Below is a small trained network, with its code and all its weights. Each question gives an input and a class and asks what happens when units are switched off, that is, made to give their printed mean instead of their output.

import numpy as np


def w(rows, s, z=0):
    codes = np.array(rows[::2]) - 128.0
    scale = np.full(codes.shape[1], s)
    scale[-1] = z or s
    return codes * scale


def norm(h):
    return h / np.sqrt((h * h).mean(-1, keepdims=True) + 1e-5)


def f(y):
    return y / 2 * (1 + np.tanh(0.7978845608 * (y + 0.044715 * y**3)))


def log_softmax(a):
    a = a - a.max(-1, keepdims=True)
    return a - np.log(np.exp(a).sum(-1, keepdims=True))


def net(x, mask):
    res = np.array(x, float).reshape(1, 4) / 4 @ E
    u = 0
    for l in range(2):
        y = f(norm(res) @ A[l][:, :-1].T + A[l][:, -1])
        res = res + np.where(mask[u : u + 13], y, B[l][:, -1]) @ B[l][:, :-1]
        u += 13
    return log_softmax(norm(res)[-1] @ U[:, :-1].T + U[:, -1])


A, B = {}, {}
E = w([
[33,250,85,177,185],'x0',
[131,126,125,131,133],'x1',
[185,201,208,191,105],'x2',
[125,127,132,129,127],'x3',
],0.0019)
A[0] = w([
[247,96,251,185,74,34],'L0N0',
[176,24,93,45,98,116],'L0N1',
[230,120,229,163,89,57],'L0N2',
[191,68,129,81,87,191],'L0N3',
[239,120,241,152,76,41],'L0N4',
[178,220,226,216,115,123],'L0N5',
[118,116,131,137,128,119],'L0N6',
[185,128,165,147,81,34],'L0N7',
[240,105,250,172,36,40],'L0N8',
[11,181,19,107,225,118],'L0N9',
[167,12,66,43,99,127],'L0N10',
[244,36,206,97,54,4],'L0N11',
[166,131,85,119,88,147],'L0N12',
],0.0032,0.0043)
B[0] = w([
[114,116,63,5,167,178],'L0N0',
[117,200,189,196,156,211],'L0N1',
[61,138,43,50,82,158],'L0N2',
[65,105,195,163,188,255],'L0N3',
[103,115,53,39,138,163],'L0N4',
[181,153,176,142,50,218],'L0N5',
[126,150,129,120,133,120],'L0N6',
[91,184,16,120,111,92],'L0N7',
[93,99,37,18,186,188],'L0N8',
[131,47,104,46,16,239],'L0N9',
[127,238,214,183,139,231],'L0N10',
[101,192,70,136,4,176],'L0N11',
[69,122,145,140,161,151],'L0N12',
],0.003,0.0023)
A[1] = w([
[121,122,230,227,243,83],'L1N0',
[107,40,56,109,75,122],'L1N1',
[166,207,176,142,188,106],'L1N2',
[76,175,137,147,129,170],'L1N3',
[136,110,202,237,249,110],'L1N4',
[77,58,43,74,108,92],'L1N5',
[210,123,48,25,162,92],'L1N6',
[175,146,196,166,185,141],'L1N7',
[217,228,193,255,121,4],'L1N8',
[178,138,185,152,113,83],'L1N9',
[159,113,76,24,232,100],'L1N10',
[127,155,206,125,106,92],'L1N11',
[129,156,27,98,175,145],'L1N12',
],0.0052,0.004)
B[1] = w([
[81,62,209,34,200,253],'L1N0',
[71,114,90,168,224,203],'L1N1',
[88,38,97,150,108,166],'L1N2',
[176,89,150,86,155,181],'L1N3',
[105,112,189,25,127,236],'L1N4',
[129,111,82,215,148,220],'L1N5',
[143,185,226,91,102,187],'L1N6',
[69,96,108,112,146,196],'L1N7',
[224,207,1,219,48,229],'L1N8',
[104,180,120,146,149,144],'L1N9',
[223,212,216,66,17,163],'L1N10',
[146,138,116,170,168,165],'L1N11',
[148,73,200,157,138,152],'L1N12',
],0.005,0.0032)
U = w([
[7,3,252,3,254,237],'0',
[5,5,6,251,253,136],'1',
[252,252,252,2,7,119],'2',
[251,253,5,248,6,2],'3',
],0.0063,0.00086)

Each question gives the input, the list of numbers given to net, and the class t.
The units are the neurons (one row each of A and B). Each row of codes is followed by its name. A weight is (code - 128) times the scale printed after its matrix; where a second scale follows, it is the last column's (A, B and U).
mask holds one flag per neuron, layer by layer. A switched-off neuron (its flag False) gives its mean, the last column of its row in B, instead of its output. The means were averaged over made-up inputs and are rounded, as every weight is.
A unit's drop is (log p(t) with every unit on - log p(t) with that unit switched off) / (log p(t) with every unit on - log p(t) with every unit switched off).
The circuit of an input: a set's keep is (log p(t) with only the set's units on - log p(t) with every unit switched off) / (log p(t) with every unit on - log p(t) with every unit switched off). Starting from the 12 units with the biggest drops (on a tie, the unit counted first), units are removed one at a time, each time the one whose removal leaves the highest keep (on an exact tie, the one counted first), for as long as the keep stays at least 0.8.
circuit, biggest first: the units of the circuit, biggest drop first
top k neurons: the k neurons with the biggest drops, biggest first
top k neurons in layer l: the k neurons of layer l with the biggest drops, biggest first
drop when u is switched off: that unit's drop, to one decimal
input [8,3,8,0], class 3: circuit, biggest first : [L1N8]
input [5,1,0,-1], class 1: top 4 neurons : [L0N10, L0N1, L0N9, L1N8]
input [-2,-6,1,-3], class 2: top 2 neurons : [L1N10, L1N0]
input [5,-4,1,4], class 3: top 3 neurons : [L0N8, L0N3, L0N0]
input [4,7,-4,-4], class 1: top 2 neurons : [L0N9, L1N1]
input [-3,2,1,0], class 2: top 3 neurons in layer 1 : [L1N0, L1N8, L1N10]
input [1,-1,-7,-3], class 1: top 2 neurons : [L0N9, L1N0]
input [1,5,4,2], class 3: top 2 neurons in layer 0 : [L0N5, L0N9]
input [5,0,7,8], class 3: drop when L1N8 is switched off : 1.5
input [5,-3,-4,-1], class 1: drop when L1N1 is switched off : 0.1
input [5,2,7,-1], class 3: drop when L1N8 is switched off : 1.4
input [6,-8,3,-7], class 3: drop when L1N5 is switched off : 0.0
